Table B holds the same points as the rows below and some others, measured another way and shuffled. Each row below is followed by which row of B it is.
B:
1: [-178  115   83  182   41    3  -25  175  -81  194  -77   64 -175  -51
   34 -128 -266   52 -100  -21  -27  -73   29 -179  169   84  -22  -68
  150]
2: [ 285 -205  -18 -194 -153  121   22 -241  306 -180  422   48  269  142
  102   20   49   74  172   39  -28   61  161  338    0 -213  105  -45
 -190]
3: [ 103 -165  125 -427  261   72  202  -44  361 -230  145  129  386  143
   42  -82  129  125   46  169 -109   77   28  263 -135 -214   88   37
 -240]
4: [ 313 -136 -133  -93 -171   87   71 -165  234 -126  348  148  210   44
  162  117 -129   26  206  135    7   30  108  332 -125 -381  122  -42
 -108]
5: [ 261 -122   21 -149  -65  134   89 -229  207 -192  301    5  427   81
   73   86  208   39  162   25  -11   62  205  226   87 -211   48  -49
  -67]
6: [-156 -118  225  120  -35  135 -112  -87   61  -88  133   63 -208   45
    0  169  158  -34   90  -31    4 -233   33   11  156  264 -128 -187
  -36]
7: [ -39  450   88  252  180   54  288  159 -310  139 -441    8  -69   28
  -42  -39 -100 -116  -76   45  -25  140   -4 -180  189 -127 -118  247
  241]
8: [ 311 -119  -40 -168   17   35  167 -114  228 -189  227   73  317  116
  108   49   44  143   58  155  -27   78   53  262  -89 -340  159  -12
 -202]
9: [-229  -90  138  145  -79   69 -163  105  -48  194   68   28 -125  -75
  -88 -118 -299  -32  -13 -124   45 -222   22 -198  348  228 -135 -174
  197]
10: [ 236 -119   41 -179    5  120   48 -234  282 -214  339  -24  476   36
  130   52  322  168  110   69  -47   73  222  223   45 -187  144  -65
 -124]
11: [-212    2  170   95 -118   71 -154   71  -25  177   15  -12 -179   15
  -79 -103 -149  -30  -22 -150  -19 -107   45 -114  308  222  -91  -56
  122]
12: [ -71 -245  256 -243  364  -29  148   85  215 -212   46   70  284  130
   -6  -16  262  237 -160   79  -72 -132  -10  -38   40   85   29 -244
 -203]
13: [ -63  282   43  241  -47   50  101  143 -242  223 -249   20 -171   11
  -63  -70 -302 -129  -29  -43   10   41   -5 -142  238  -64 -107  147
  235]
14: [-230  354  202 -132  167   69  148  214  -78  209 -403   11   55   38
 -125 -196  -62 -127  -46  -49 -135  190   23  -83  170  -55  -91  334
  214]
15: [ 210 -176   -5 -276   29   94  153 -118  277 -158  310  119  441  103
  104  -18   13   34  143   49  -51   64  213  236  -21 -260   39  -99
  -64]
16: [-415  445  300  175  358   77  110  224 -176  128 -485   56 -236  -81
    2  -15  178  -38 -103   61 -127   12    4 -243   97  189 -121  162
  206]
17: [-334 -151  259  -42    5   67 -216   90  137   86   80   57 -202   -4
  -68  -84  -64   50  -28  -78  -46 -224  -29  -71  190  321  -64 -144
   -8]
18: [-157  287  176    4  128   67  127  134  -77  157 -238    1  -91  128
  -43 -240  -87  -48  -85  -80 -120  166   86  -86  198   55  -78  201
  118]
19: [ 195 -118   52 -309  100   77  172  -99  288 -195  176   91  368  125
   58    0  107   87   91  133  -70   93   68  274  -88 -275   98   41
 -182]
20: [ 196 -178    6 -409  -46   41   60  -92  406 -138  289  113  300  152
   99  -43   21  125  104   94 -116  124   84  385 -171 -308  195   48
 -252]
21: [ 343 -153  -50  -51  -11   56   88 -195  221 -211  338    6  355   49
  144   48  114  231   45  152   14   31   94  206    0 -266  194  -93
 -194]
22: [ 212  -90   70 -139   37  115  119 -191  206 -231  203   25  315   90
   71  116  258   84  111  109  -28   38   96  226    7 -186   72  -10
 -153]
23: [ 173 -363   81 -445 -191   65 -161 -176  475 -131  441  -34  344  126
  -27  -84   96  205   84    2  -64   17   21  365   38 -137  223    6
 -316]
24: [-134  -34  127  387  -23   68 -157  -14  -48  -10   77   58 -390 -101
   66  165  -24  106  -13  103   70 -302 -102  -99  117  219  -11 -196
  -33]
25: [-311 -239  207 -145  -20  139 -183   36  215   14  164  199  -75  -94
  -42   82  -96 -113  183   -2  -15 -300   -5   59   58  183 -148 -185
   65]
26: [-287 -120  221   38   80   63  -93  114   61   76   61  111 -257   51
  -38 -131 -192   11  -43  -66  -36 -205    0 -111  184  307 -134 -182
   18]
27: [-137 -132  241  -45   54   55  -30  -14  118 -114   88   51    3   91
   15  146  283   53    1  -42  -60 -160   81    2  107  184  -53 -213
  -70]
28: [-263  -81  215   26   57   16 -129  133   85   67  -16   83 -293   18
  -42  -52 -109   94  -83   19  -43 -199 -125  -61   88  223  -10  -92
  -78]
29: [ -45  133  110  351  -76   -3   -3   98 -227  135 -155  -55 -328   79
  -69  -11 -159   37 -147  -54   42  -85  -94 -186  293  125  -48   -7
   46]
30: [-155   64   88  246   28   67  -57   99  -86  159  -17   48 -222  -73
   -7 -132 -306   24  -45    9   30 -132  -23 -164  229  135  -70  -58
  132]
31: [ 372 -251    1 -109  -70  -28   34 -158  216 -191  327 -125  439  124
   36    1  187  344 -101   57   21   19   36  137  146 -208  255 -128
 -273]
32: [-110  119  107  232  -52    9   -9  145 -170  173 -170    6 -283   39
  -87  -54 -260  -19  -97  -39   21  -80 -105 -149  242   78  -66   36
   90]
33: [-267  319  207  145  126  171   69   97 -209  185 -287  -19   54 -105
 -104  -78   -6 -198   48  -95  -25   16  129 -233  366  118 -240  132
  397]
34: [ 332 -217  -66   -9 -245   99  -94 -288  278 -185  483    1  148   52
  142  107   65  184  145  104   30  -24   78  318    2 -196  203  -87
 -245]
35: [ -33  395   74  304   27   41   53   82 -232  177 -270 -115  -29  -88
    1  -48   19   61 -112   14  -14  103   33 -191  267  -55   41  189
  201]
36: [ -16 -211  177 -142  178   79   89  -32  167 -183  122   96  242   43
   -9   87  150   57   40   78   -3 -157   23   42   69   11  -56 -184
  -77]
37: [-129   97   51  300 -365  117 -216   22 -181  268  -17  -15 -270 -110
 -109   76 -303 -196  123 -141   86 -154   -8  -97  355   84 -137   27
  281]
38: [-303 -110  284 -110   14   43  -98  148   84  104  -54   68 -308  173
 -164 -158 -177  -40  -65 -116  -71 -136 -106  -35  194  295 -131  -15
  -65]
39: [ 219 -163    2 -272  173   48  198  -57  294 -202  204  142  373   71
  100  -26  -16  147   60  215  -41   40   19  243 -144 -320  129  -24
 -195]
40: [-328 -224  294 -230   -5   89 -177   65  227    9   90  110 -103   53
 -103   11   39  -39   61  -81  -76 -218  -27   51  107  258 -104 -122
  -52]
41: [-257  195  117  -78  -47  131  -44  135  -10  284 -107   62   13  -59
  -62 -220 -283 -184   90 -139  -85   72  153  -63  235   21 -134  150
  321]
42: [ 279 -386  -65  -75 -194   60  -36 -186  265 -158  527   92  219   91
  107   55 -136  117  126   26   55 -130  119  223   53 -147   81 -291
 -163]
43: [ 305 -208  -90  -98  -21    4   67 -120  289 -182  373  105  244   52
  198   41  -27  254   35  188  -14   -4   64  250 -140 -303  238 -148
 -246]
44: [-139  139  127   96    6   32   16  147 -135  221 -125  -56   53   12
  -83 -203 -177  -17 -107 -160  -27   22  113 -227  376   91  -91   -2
  243]
45: [-190  447  213   94  320   51  263  184 -185  103 -443   10  -38   65
   -5 -114  113  -38 -127   16 -131  178   77 -179  138   14  -92  224
  173]
46: [ 347 -269  -91   61 -187   38  -49 -232  254 -220  476   57   62   66
  185  158   17  241   78  163   47  -98   20  279  -77 -200  225 -196
 -305]
47: [-296 -262  270 -180  -19   67 -123  108  138   36   60  124 -100   79
 -155    6 -106 -100   46 -114  -25 -259  -53  -14  179  248 -177 -176
    7]
48: [ 384 -354  -52   18 -242   20  -17 -201  190 -212  400   22   43  165
   19  145  -97  166   55  109  103 -134 -119  266   40 -193  144 -149
 -334]
49: [-372  295  363  -93  406  -37  135  331 -132  165 -542 -103  171  -15
 -185 -190  222  102 -298  -45 -131   56  -61 -349  299  153  -43  165
  171]
50: [ 210 -200  123 -322  149  -30  141  -50  252 -210  145  -76  611  124
   -8   -7  348  284 -115   52  -59   53   62   96   95 -191  187  -88
 -210]
51: [-262 -253  239   31   60   55 -146   91   80   12   80   86 -170  -23
 -106   -2 -124   50  -31   -2   36 -340 -133 -113  205  289 -111 -230
  -28]
52: [ 124 -159   61 -240   15  170  131 -158  231 -173  265  138  356   87
   51   68   65 -103  237   25  -31    5  200  237   25 -167  -85  -76
   -3]
53: [-188 -203  183  154   10  131 -178  -53   91  -61  197   90 -161 -110
    6  121    5   41   83   57   64 -343  -39  -49  156  256  -91 -254
   -5]
54: [-357 -257  276  -95  -13   89 -204   84  128   96  173   66  -65   24
  -95 -119  -94  -33    6 -205  -35 -263  107 -133  314  398 -182 -295
  105]
55: [ 219 -428  -14 -188  -53   -5  -43 -102  371 -194  467  107  171  101
  102   -7 -101  270   10  132   10 -143  -27  242  -72 -140  198 -250
 -335]
56: [-255  -57  212  154 -148  120 -266  -51   67   48  156   26 -300  -30
   24   96  102    4   69  -96  -27 -218   79  -25  194  329  -67 -166
   28]
57: [-173  338  205   99  217   86  130  133 -176  151 -340  -82   94  -36
  -99 -171   45  -17 -104  -25  -53  103   40 -225  320   50  -91  207
  229]
58: [ -89  346   29  281   55   66   38   95 -158  190 -168    2  -68 -140
   86  -76 -123   31  -40   45  -29   64   90 -156  162  -58   18  107
  237]
59: [ 357  -37   -5  -32  123   -6  148 -170  219 -278  215  -44  333   81
  202   86  360  385  -82  233  -44  104   56  195  -94 -282  318  -33
 -325]
60: [-155  274  139  130  154   60   24  101  -54  151 -146  -38  -56  -39
   41 -218  -28  110 -119    5  -86   91   84 -149  198   77   31  117
  118]
61: [-111  274   54  217   -1   90   36  107 -160  213 -177   31 -154  -64
  -20 -114 -275  -85    9    3   -6   35   16 -117  207  -27  -77  151
  228]
62: [-122   18  162  256    5  -76 -127  147 -103  116 -106 -109 -181  -31
  -65  -30   -9  257 -265   -4   24 -171 -153 -247  279  181  105 -103
  -38]
63: [-201   68  113   77   -4    4  -77  216  -76  250 -173   10 -117  -87
 -139 -168 -356   18 -101  -13   11 -100 -145 -173  246   41  -24   71
  146]
64: [ 107  -37  131   78  114  103  142 -152   76 -252  126   67   81  106
  120  223  340   58   67   93  -18  -64  117   97   15   -4  -24 -151
 -117]
65: [ 333 -258  -58   -4 -112   98   40 -249  265 -239  465  104   28  157
  155   55  -72  140  134  145   29  -45   48  322  -67 -171  115 -133
 -300]
66: [ 255 -394  -34 -130 -105   12  -64 -148  344 -190  485   80  174   74
  112   29  -72  261   38  131   27 -131  -11  248  -48 -155  204 -233
 -308]
67: [-296  -84  229   -3  -60  110 -162   38  118   48   75  138 -363   63
  -20   24  -70  -78   82  -59  -64 -189   -5   48   78  271 -121  -92
  -25]
68: [-163  329  140  -23   32   74  122  155 -122  225 -282    6    7   76
  -68 -168 -115 -158  -14 -133 -114  183  140  -85  229  -33 -118  225
  259]
69: [ -41  260   33  324  -73   48   86  123 -279  216 -205   11 -191   11
  -40  -43 -298 -125  -32  -70   33    8   30 -179  284  -22 -126   67
  258]
70: [ 293 -196  -29 -171   29   61  135 -131  229 -177  290   52  442   54
   75    6    8  141   72  123   14   21   85  196   18 -290  113  -86
 -129]
71: [-116 -176  220  -11   12   65 -100  -27  112  -99   89   25   10   -5
  -51  169  205   71   15   22   10 -235  -52   -1  139  150  -24 -169
  -78]
72: [ 321 -127  -48  -28   -8  126  178 -208  147 -212  309   83  315   90
  121   80   17   32  157  105   33   22  159  208   30 -255   18 -101
  -77]

[-215   45  -73 -250   81 -171  -65 -255    9  370  233    5 -216 -221
  312 -365  583  618  346   91 -153  -75  167   55  247 -123  162   12
  111  351   47] => 42
[ -11 -127   -8 -174   93  186  -54   95  222   43   50 -189 -217 -111
 -170  -69   95   87  -24   60  -13 -163 -228  -43    7   80  101   -3
 -135   38 -246] => 56
[-264   49   89 -319   46 -222 -230  -78  -12  275  162  152 -219 -214
  358 -296  471  494  330   37 -222  -66   96  200  396 -237  184  144
   27  374  164] => 52
[  23   25   30 -108  -47   42  -64  213 -176  -58   66   22  -94   64
  -66   39 -107 -111   24   47  -53  -46  -41   62  -15    5   10  134
  -74  122  -58] => 26
[  50  140  -15 -110  -56   69   28   51 -102   57  144  -69  -18   39
   11  -30  -65   37   99   19  155  -76   34  -61  119  -39  -31  144
  -21  108   24] => 68
[ -84   71  104  -23  -32 -114  -35 -213 -227  109  -41  -37 -134 -240
  243   70   93   15 -106   14 -114  242  -61 -239    4 -103 -103  153
   -2   18  123] => 55
[-243    8   23  -93  197  -58 -108 -136  -36  366  325    8 -232 -212
  361 -736  509  681  389   13  -66  -85  271  266  431 -276   93  176
   40  513  213] => 19
[ -24   80   46 -314  -73  -54 -101 -114  -48  -67  109    5 -165  -97
  128  130  -23  -57 -167  -18   34    0   74 -265   45  -14 -100  300
  -18   64  -18] => 18
[ 127  -33  -67   -3   48  142   33  -89 -133 -105  237   19   -7  121
 -103   76 -144 -175 -115  -12  269   -8  109 -111  -47   72 -143   95
  -16  129   13] => 3
[ 244    2 -317 -144  -99  233  324  124  109 -355  215 -292 -119  197
 -188  129 -350 -254 -324   25  452 -268  -49 -245 -198  249 -249  -91
   -2 -100 -478] => 2
[ -28    8   39  117   25   70   59  198 -177   31    6 -117 -106  -45
   59 -170  -60   32   43   33    2   18 -161  152   83 -119  -37  -24
  -77   96   14] => 66
[ -99 -115  210  -73  144   78 -186 -110   38  101 -101 -109 -192 -273
  -24  133   98   -6 -160   20  -97  106 -292 -167    5  -56   73   61
 -136  -19   45] => 59
[ -10  224 -123  -45 -310 -156  317   90 -173  -72 -100 -261 -178 -171
  368  -42  -98   -8 -150   35  -41  103 -173 -231    3  -65 -275   35
   26 -169 -211] => 54
[ -64  -71  182 -221  158  112 -329  -39  -16  153  128   84 -124  -72
 -156   12  140   68   96   34  -99  -45   27  -25   67  -11  178  275
 -114  234  108] => 67
[  76  -11  -55    0   60  196   26  162  -90   44  156 -107  -54  101
 -194 -116  -54   21  118   71   96 -130  -24   75  -20   55   42   24
  -68  150  -93] => 4
[ 170  117 -109 -208 -209   18   63  -45    0 -132  205  130  105  157
   -7  259 -157 -247   -3  -37  276  -38   47 -171  141   80 -167  158
  -22   21  -13] => 47
[ -33  -12 -144 -247  -71  -57   12 -252  119  172  211    9 -170 -163
  126 -184  366  229  111   55 -133   12  117 -218   73  108  -44  189
    5  145 -148] => 1
[  60 -137   16 -226   17   52 -152  -74  323  -31  149  280  131   85
 -103  395   94 -140  135  -48  284 -114 -279  134  388    0  119 -193
 -109   79  102] => 31
[ -12  -19  192   94   60   49 -170  -33  -16  211   72  253  191   -9
   32   64  113    2  331  -52  132  111 -199  248  470 -215   98  -15
 -132  181  431] => 49
[ 132  136    0  354  -80  151  373  403 -573 -295 -338 -552 -131   40
 -106  374 -681 -454 -508  111  147  109 -471 -185 -549    1 -213 -306
  -19 -361 -259] => 53
[  70  -62  -42  308  285  249  163 -185 -105  125  192 -211   49   19
  -42 -103  -29  124   16    0  505  -20  -86   54   86 -117  -44 -309
   22  141  187] => 23
[  25  -23  -71 -503  -34    9 -230    9  209  -44  388  312  -31  170
  -72   46  146   52  229  -13  136 -289  201  113  320   60  112  226
  -35  337  -23] => 7
[ 260  209   67  482 -139  220  340  414 -662 -250 -331 -393  133  189
 -236  542 -826 -660 -355   71  267  202 -472 -159 -450   -6 -224 -238
  -68 -376  -32] => 41
[ -41  238  194  302   11   47  177  336 -593  -11 -357 -472  -98  -95
   85  239 -449 -119 -212   94   89  115 -455  -15 -218 -265  -13 -264
   -3 -203   81] => 5
[-102 -151  -85 -240   38  -43 -139 -113  288  209  333  256 -119  -96
  143 -422  519  363  382   -2 -115  -95  110  230  445  -28   83  140
  -71  386   15] => 25
[ 124  -55 -264  -33   63  173  252  -95   44  -75  196 -270 -124   55
 -119   34  -31   19 -147   74  308 -158  -53 -187 -182  173  -90 -236
   51   10 -311] => 21
[ 442   64 -213    5 -199  309  287   74  -55 -460  171  -84  202  387
 -363  573 -682 -736 -388  -53  650  -70  -79 -372 -214  291 -371   17
  -66 -229 -220] => 14
[  84  -24  -56  134   99  245  154  245  -61  -30   34 -272  -48   87
 -180  -14 -189  -23    2   63  268 -155 -273  127  -19  -14   29 -259
  -70   11 -126] => 35
[ 231   16  -96   72  -61  174  161  -79   56  -67   98    1  228  169
 -177  415 -206 -299   -6  -18  471   -4 -250 -116  100   77  -96 -230
  -54 -109   40] => 50
[ -27  331  149  277   -8   50  168  311 -702   58 -142 -389  -75  -10
  147  -76 -408   17  -42   72  111   81  -93   25 -127 -285  -79   16
   42    9  178] => 32
[ -29  273  135  318   33   42  206  254 -587   97 -243 -424  -21  -39
  110  138 -346   18  -37   99  177   79 -339   48 -117 -283   18 -299
   53 -100  161] => 37
[  30  -25   48 -106  109  101 -140 -133  -65  103  167   69    5   28
 -123  135   63    0   83   28  121  -26   18  -56   51   14   86   65
  -31  174  116] => 8
[-264  151  217  202  128 -163  -42   44 -492  340 -106 -126 -140 -248
  394 -263  187  404  231   75 -168  168 -122  255  186 -420  126 -108
   61  223  363] => 70
[ 231  -29 -243   77   -6  285  285   58  117  -83  204 -202   59  176
 -225   13 -168 -110   -1   29  443 -170 -134  -58    6  150 -126 -203
  -48  -21 -217] => 62
[  34 -172  -99 -583   98   44 -321 -158  457  -50  545  479   40  232
 -129  136  291   90  287  -56  332 -390  211  219  496   81  190   77
  -31  444   51] => 48
[  58  294  137  204 -185  -48  200   83 -644  -72 -358 -355  -49 -116
   97  494 -474 -378 -377   82  -20  322 -317 -420 -407  -75 -202   -8
   24 -340   23] => 15
